Below are the code and all the weights of a small trained network. Each question names an input and a target symbol and asks about switching units off, where a switched-off unit gives its printed mean instead of its output.

import numpy as np


def w(rows, s, z=0):
    codes = np.array(rows[::2]) - 128.0
    scale = np.full(codes.shape[1], s)
    scale[-1] = z or s
    return codes * scale


def softmax(a):
    e = np.exp(a - a.max(-1, keepdims=True))
    return e / e.sum(-1, keepdims=True)


def log_softmax(a):
    a = a - a.max(-1, keepdims=True)
    return a - np.log(np.exp(a).sum(-1, keepdims=True))


def net(x, mask):
    ids = ['αβζηλσ'.index(c) for c in x.split()]
    T = len(ids)
    res = E[ids] + P[:T]
    u = 0
    for l in range(3):
        r = res
        for j in range(2):
            rows = slice(3 * j, 3 * j + 3)
            q, k, v = (r @ M[l][rows].T for M in (Q, K, V))
            z = softmax(np.where(np.tri(T) > 0, q @ k.T / 3**0.5, -1e9)) @ v
            o = O[l][rows]
            res = res + np.where(mask[u + j], z, o[:, -1]) @ o[:, :-1]
        u += 2
    return log_softmax(res[-1] @ U[:, :-1].T + U[:, -1])


Q, K, V, O = {}, {}, {}, {}
E = w([
[165,128,146],'α',
[108,178,136],'β',
[124,91,65],'ζ',
[119,151,250],'η',
[163,159,139],'λ',
[71,157,132],'σ',
],0.021)
P = w([
[135,125,110],'0',
[169,75,120],'1',
[166,93,116],'2',
[135,100,96],'3',
[145,98,99],'4',
[56,165,131],'5',
[130,120,111],'6',
[254,77,220],'7',
[88,150,150],'8',
[29,181,95],'9',
[77,167,186],'10',
[117,149,158],'11',
[54,181,181],'12',
],0.0086)
Q[0] = w([
[127,126,90],'0.h0',
[165,83,132],'0.h0',
[98,121,98],'0.h0',
[136,101,167],'0.h1',
[127,121,7],'0.h1',
[147,53,148],'0.h1',
],0.015)
K[0] = w([
[148,157,138],'0.h0',
[195,136,157],'0.h0',
[93,151,203],'0.h0',
[64,198,113],'0.h1',
[163,12,36],'0.h1',
[75,160,73],'0.h1',
],0.011)
V[0] = w([
[180,3,222],'0.h0',
[190,2,28],'0.h0',
[177,88,113],'0.h0',
[43,94,178],'0.h1',
[31,90,234],'0.h1',
[250,35,119],'0.h1',
],0.0045)
O[0] = w([
[124,122,193,101],'0.h0',
[171,104,10,55],'0.h0',
[146,109,76,105],'0.h0',
[112,65,58,184],'0.h1',
[105,75,66,252],'0.h1',
[142,71,254,75],'0.h1',
],0.0062,0.0038)
Q[1] = w([
[185,162,91],'1.h0',
[255,196,152],'1.h0',
[74,89,129],'1.h0',
[128,63,137],'1.h1',
[206,181,104],'1.h1',
[84,188,194],'1.h1',
],0.0095)
K[1] = w([
[125,136,98],'1.h0',
[48,162,81],'1.h0',
[177,87,97],'1.h0',
[186,151,177],'1.h1',
[154,24,8],'1.h1',
[94,112,160],'1.h1',
],0.012)
V[1] = w([
[176,116,135],'1.h0',
[57,128,99],'1.h0',
[86,255,80],'1.h0',
[42,102,113],'1.h1',
[153,149,159],'1.h1',
[126,168,141],'1.h1',
],0.0097)
O[1] = w([
[189,147,165,106],'1.h0',
[4,96,145,73],'1.h0',
[66,196,112,209],'1.h0',
[128,80,80,191],'1.h1',
[115,162,117,229],'1.h1',
[200,154,117,252],'1.h1',
],0.011,0.0014)
Q[2] = w([
[98,161,103],'2.h0',
[209,137,110],'2.h0',
[110,166,127],'2.h0',
[161,162,60],'2.h1',
[117,178,254],'2.h1',
[115,181,144],'2.h1',
],0.0095)
K[2] = w([
[123,123,103],'2.h0',
[109,161,125],'2.h0',
[95,166,92],'2.h0',
[143,66,26],'2.h1',
[76,33,253],'2.h1',
[197,186,123],'2.h1',
],0.0076)
V[2] = w([
[117,83,15],'2.h0',
[43,57,165],'2.h0',
[118,121,108],'2.h0',
[19,225,110],'2.h1',
[165,127,3],'2.h1',
[66,242,80],'2.h1',
],0.0052)
O[2] = w([
[118,97,175,15],'2.h0',
[106,86,109,89],'2.h0',
[107,101,116,112],'2.h0',
[167,93,137,230],'2.h1',
[25,96,234,4],'2.h1',
[128,255,102,211],'2.h1',
],0.0053,0.0025)
U = w([
[84,116,112,96],'α',
[98,109,159,191],'β',
[156,95,2,242],'ζ',
[113,127,222,186],'η',
[115,153,101,100],'λ',
[136,153,139,6],'σ',
],0.015,0.0024)

Each question gives the input, a string of symbols that net reads in full, and the target symbol t.
The units are the heads (3 rows each of Q, K, V and O). Each row of codes is followed by its name. A weight is (code - 128) times the scale printed after its matrix; where a second scale follows, it is the last column's (O and U).
mask holds one flag per head, layer by layer. A switched-off head (its flag False) gives its mean, the last column of its rows in O, instead of its output. The means were averaged over made-up inputs and are rounded, as every weight is.
A unit's drop is (log p(t) with every unit on - log p(t) with that unit switched off) / (log p(t) with every unit on - log p(t) with every unit switched off).
The circuit of an input: a set's keep is (log p(t) with only the set's units on - log p(t) with every unit switched off) / (log p(t) with every unit on - log p(t) with every unit switched off). Starting from all 6 units, units are removed one at a time, each time the one whose removal leaves the highest keep (on an exact tie, the one counted first), for as long as the keep stays at least 0.8.
circuit, biggest first: the units of the circuit, biggest drop first
most important unit: the unit with the biggest drop
which heads matter: for each layer, one digit per head in row order, 1 if its drop is at least 0.15 and else 0, layers parted by /
drop of u: that unit's drop, to one decimal
input η ζ λ ζ η, target ζ: most important unit	0.h0
input ζ λ β, target η: which heads matter	01 / 00 / 01
input α ζ α ζ η ζ, target η: circuit, biggest first	(0.h1, 0.h0, 2.h1)
input α λ σ, target η: which heads matter	01 / 10 / 00
input λ λ β, target σ: circuit, biggest first	(0.h1, 1.h1, 1.h0)
input α ζ β, target η: which heads matter	01 / 10 / 01
input β β β β α β β λ, target λ: circuit, biggest first	(1.h0, 0.h1)
input β σ ζ η β ζ λ λ λ α η ζ λ, target ζ: which heads matter	11 / 00 / 00
input σ α β ζ σ ζ η η η ζ σ, target ζ: circuit, biggest first	(1.h0, 0.h1)
input α λ α, target η: which heads matter	01 / 00 / 00
input η η η β η β η β η ζ λ, target ζ: circuit, biggest first	(0.h0, 2.h1)
input β η η ζ η, target ζ: circuit, biggest first	(0.h0, 2.h1)
input α λ ζ β η σ σ λ, target α: which heads matter	00 / 10 / 00
input ζ ζ λ λ ζ η ζ, target η: circuit, biggest first	(0.h0, 0.h1, 2.h1)
input α λ λ, target η: most important unit	0.h1
input σ ζ λ η β η ζ β λ λ η σ α, target ζ: drop of 0.h0	0.0
input λ β λ, target σ: drop of 2.h0	0.1
input α β λ η β ζ α η η η α, target ζ: drop of 0.h1	0.5
input η σ η σ σ σ β ζ η σ σ η λ, target α: drop of 1.h1	0.1
input λ ζ σ β η η η σ, target ζ: circuit, biggest first	(0.h1)
